Here is a tiny trained network, its code and every weight. The questions are about switching its units off for an input and a target symbol, where a switched-off unit gives its printed mean instead of its output.

import numpy as np


def w(rows, s, z=0):
    codes = np.array(rows[::2]) - 128.0
    scale = np.full(codes.shape[1], s)
    scale[-1] = z or s
    return codes * scale


def norm(h):
    return h / np.sqrt((h * h).mean(-1, keepdims=True) + 1e-5)


def softmax(a):
    e = np.exp(a - a.max(-1, keepdims=True))
    return e / e.sum(-1, keepdims=True)


def log_softmax(a):
    a = a - a.max(-1, keepdims=True)
    return a - np.log(np.exp(a).sum(-1, keepdims=True))


def net(x, mask):
    ids = ['ΞΠΣγεζημτφω'.index(c) for c in x.split()]
    T = len(ids)
    res = E[ids] + P[:T]
    u = 0
    for l in range(3):
        r = norm(res)
        for j in range(3):
            rows = slice(3 * j, 3 * j + 3)
            q, k, v = (r @ M[l][rows].T for M in (Q, K, V))
            z = softmax(np.where(np.tri(T) > 0, q @ k.T / 3**0.5, -1e9)) @ v
            o = O[l][rows]
            res = res + np.where(mask[u + j], z, o[:, -1]) @ o[:, :-1]
        u += 3
    return log_softmax(norm(res)[-1] @ U[:, :-1].T + U[:, -1])


Q, K, V, O = {}, {}, {}, {}
E = w([
[176,96,105,119],'Ξ',
[248,154,193,107],'Π',
[50,67,125,165],'Σ',
[138,177,132,77],'γ',
[143,75,191,133],'ε',
[128,142,122,10],'ζ',
[244,238,84,152],'η',
[135,125,209,199],'μ',
[153,158,150,35],'τ',
[126,92,176,92],'φ',
[180,156,203,10],'ω',
],0.018)
P = w([
[80,140,84,154],'0',
[49,250,82,78],'1',
[131,166,146,113],'2',
[162,100,77,98],'3',
[118,160,166,127],'4',
[136,77,78,118],'5',
[148,173,196,124],'6',
[158,69,80,111],'7',
[129,181,170,140],'8',
[120,61,72,104],'9',
],0.017)
Q[0] = w([
[116,125,54,34],'L0H1',
[90,80,88,99],'L0H1',
[69,240,191,101],'L0H1',
[212,229,180,42],'L0H2',
[42,169,165,244],'L0H2',
[149,54,1,205],'L0H2',
[34,120,123,85],'L0H3',
[157,199,194,122],'L0H3',
[51,178,89,95],'L0H3',
],0.0077)
K[0] = w([
[135,193,93,132],'L0H1',
[123,178,169,101],'L0H1',
[133,208,197,222],'L0H1',
[147,105,144,236],'L0H2',
[148,110,169,40],'L0H2',
[5,117,92,97],'L0H2',
[164,90,115,117],'L0H3',
[172,154,125,158],'L0H3',
[167,75,153,122],'L0H3',
],0.012)
V[0] = w([
[204,165,165,211],'L0H1',
[72,72,176,239],'L0H1',
[137,72,1,107],'L0H1',
[153,180,127,226],'L0H2',
[43,130,55,38],'L0H2',
[104,106,106,193],'L0H2',
[115,126,45,182],'L0H3',
[86,129,21,14],'L0H3',
[135,246,99,84],'L0H3',
],0.0078)
O[0] = w([
[151,129,196,179,117],'L0H1',
[65,176,141,226,38],'L0H1',
[87,212,78,104,90],'L0H1',
[78,86,174,165,153],'L0H2',
[146,87,141,1,108],'L0H2',
[76,30,140,126,108],'L0H2',
[50,100,133,140,89],'L0H3',
[111,29,85,165,201],'L0H3',
[61,53,182,27,254],'L0H3',
],0.009,0.0061)
Q[1] = w([
[144,153,106,114],'L1H1',
[161,109,111,86],'L1H1',
[254,145,127,153],'L1H1',
[107,64,122,75],'L1H2',
[244,106,118,170],'L1H2',
[149,55,139,88],'L1H2',
[77,198,147,108],'L1H3',
[202,87,110,173],'L1H3',
[211,69,65,103],'L1H3',
],0.013)
K[1] = w([
[137,73,175,138],'L1H1',
[104,119,165,113],'L1H1',
[211,135,192,182],'L1H1',
[154,164,86,184],'L1H2',
[14,161,148,103],'L1H2',
[70,129,115,244],'L1H2',
[156,2,163,104],'L1H3',
[88,249,131,166],'L1H3',
[21,193,16,106],'L1H3',
],0.011)
V[1] = w([
[251,200,135,157],'L1H1',
[202,122,171,96],'L1H1',
[52,112,178,119],'L1H1',
[120,121,96,197],'L1H2',
[162,90,79,152],'L1H2',
[95,104,132,123],'L1H2',
[190,71,74,113],'L1H3',
[141,111,219,96],'L1H3',
[86,55,155,131],'L1H3',
],0.015)
O[1] = w([
[9,179,73,30,78],'L1H1',
[81,236,167,142,253],'L1H1',
[123,31,193,111,184],'L1H1',
[167,93,64,135,27],'L1H2',
[209,155,110,201,53],'L1H2',
[63,97,125,195,151],'L1H2',
[221,138,76,44,108],'L1H3',
[147,245,193,122,230],'L1H3',
[205,97,140,177,153],'L1H3',
],0.011,0.0046)
Q[2] = w([
[170,215,47,158],'L2H1',
[69,227,213,242],'L2H1',
[70,176,22,149],'L2H1',
[127,69,75,84],'L2H2',
[41,14,75,113],'L2H2',
[231,125,224,89],'L2H2',
[169,254,176,102],'L2H3',
[156,218,233,62],'L2H3',
[129,42,141,168],'L2H3',
],0.0092)
K[2] = w([
[185,208,64,81],'L2H1',
[63,227,167,122],'L2H1',
[140,136,137,74],'L2H1',
[110,103,84,120],'L2H2',
[99,81,90,230],'L2H2',
[157,163,102,4],'L2H2',
[181,106,181,43],'L2H3',
[188,88,161,92],'L2H3',
[54,83,164,197],'L2H3',
],0.012)
V[2] = w([
[96,178,50,88],'L2H1',
[121,78,173,208],'L2H1',
[166,45,179,201],'L2H1',
[157,197,206,141],'L2H2',
[193,132,12,191],'L2H2',
[121,127,147,64],'L2H2',
[205,194,144,51],'L2H3',
[128,178,232,219],'L2H3',
[16,118,198,146],'L2H3',
],0.011)
O[2] = w([
[46,29,144,40,55],'L2H1',
[196,245,93,172,145],'L2H1',
[224,207,68,199,169],'L2H1',
[252,189,81,53,151],'L2H2',
[51,32,1,117,3],'L2H2',
[121,123,188,151,201],'L2H2',
[220,60,165,133,189],'L2H3',
[167,212,92,104,107],'L2H3',
[130,251,173,189,151],'L2H3',
],0.0086,0.006)
U = w([
[162,79,72,141,115],'Ξ',
[90,173,193,84,91],'Π',
[154,134,51,187,91],'Σ',
[226,174,144,72,154],'γ',
[8,143,72,95,137],'ε',
[135,94,154,125,254],'ζ',
[96,193,216,206,108],'η',
[110,206,94,208,144],'μ',
[192,75,193,92,91],'τ',
[146,88,72,79,110],'φ',
[141,89,175,59,31],'ω',
],0.014,0.0074)

Each question gives the input, a string of symbols that net reads in full, and the target symbol t.
The units are the heads (3 rows each of Q, K, V and O). Each row of codes is followed by its name. A weight is (code - 128) times the scale printed after its matrix; where a second scale follows, it is the last column's (O and U).
mask holds one flag per head, layer by layer. A switched-off head (its flag False) gives its mean, the last column of its rows in O, instead of its output. The means were averaged over made-up inputs and are rounded, as every weight is.
A unit's drop is (log p(t) with every unit on - log p(t) with that unit switched off) / (log p(t) with every unit on - log p(t) with every unit switched off).
The circuit of an input: a set's keep is (log p(t) with only the set's units on - log p(t) with every unit switched off) / (log p(t) with every unit on - log p(t) with every unit switched off). Starting from all 9 units, units are removed one at a time, each time the one whose removal leaves the highest keep (on an exact tie, the one counted first), for as long as the keep stays at least 0.8.
circuit, biggest first: the units of the circuit, biggest drop first
most important unit: the unit with the biggest drop
which heads matter: for each layer, one digit per head in row order, 1 if its drop is at least 0.15 and else 0, layers parted by /
input ε ε ζ η ζ Σ Π, target Π: which heads matter	100 / 100 / 000
input Σ μ ε Σ ζ, target η: circuit, biggest first	[L0H1, L1H3]
input Ξ γ τ ε η γ Σ η, target Ξ: circuit, biggest first	[L0H1, L1H3, L2H2]
input γ τ γ μ η γ ε Σ, target γ: circuit, biggest first	[L0H2, L2H3]
input φ γ ζ ζ, target φ: most important unit	L0H3
input γ γ ε γ Π η ε ε, target γ: which heads matter	011 / 000 / 100
input Π γ Π Σ γ γ τ γ, target Π: circuit, biggest first	[L0H2, L1H3, L0H1]
input μ τ η ω ε γ φ γ ε ε, target μ: which heads matter	010 / 001 / 101
input Π μ η Ξ ε ω ε ε η η, target Π: circuit, biggest first	[L1H1, L2H1]
input ζ γ γ, target τ: circuit, biggest first	[L0H3, L1H1]
input φ τ Ξ Σ γ η γ Ξ ε γ, target φ: circuit, biggest first	[L0H3, L0H1, L1H3]
input ω ω ε η τ Π η τ Σ, target Π: circuit, biggest first	[L1H1, L2H1, L0H2]
input η ζ φ φ γ η γ ε Ξ Σ, target η: which heads matter	111 / 101 / 111
input ε τ γ, target τ: circuit, biggest first	[L0H3, L0H2, L1H2, L2H3]
input ε ε γ γ μ μ τ τ μ Σ, target ε: most important unit	L0H3
input μ Σ Σ γ ω Σ γ μ, target μ: which heads matter	001 / 000 / 101
input ε ε ζ ε, target ε: which heads matter	001 / 001 / 000
input ε ε τ γ γ ε ω μ γ Ξ, target ε: circuit, biggest first	[L0H3, L1H3]
input ε ε ε φ, target ε: which heads matter	001 / 000 / 000
input γ η Π γ Π, target Π: circuit, biggest first	[L1H1]
input Π ε ε γ, target Π: which heads matter	011 / 100 / 100
input Ξ τ η φ φ γ ε ε, target Ξ: circuit, biggest first	[L0H3, L2H2, L1H2]
input Π ω η ε τ γ γ ζ, target Π: which heads matter	011 / 101 / 100
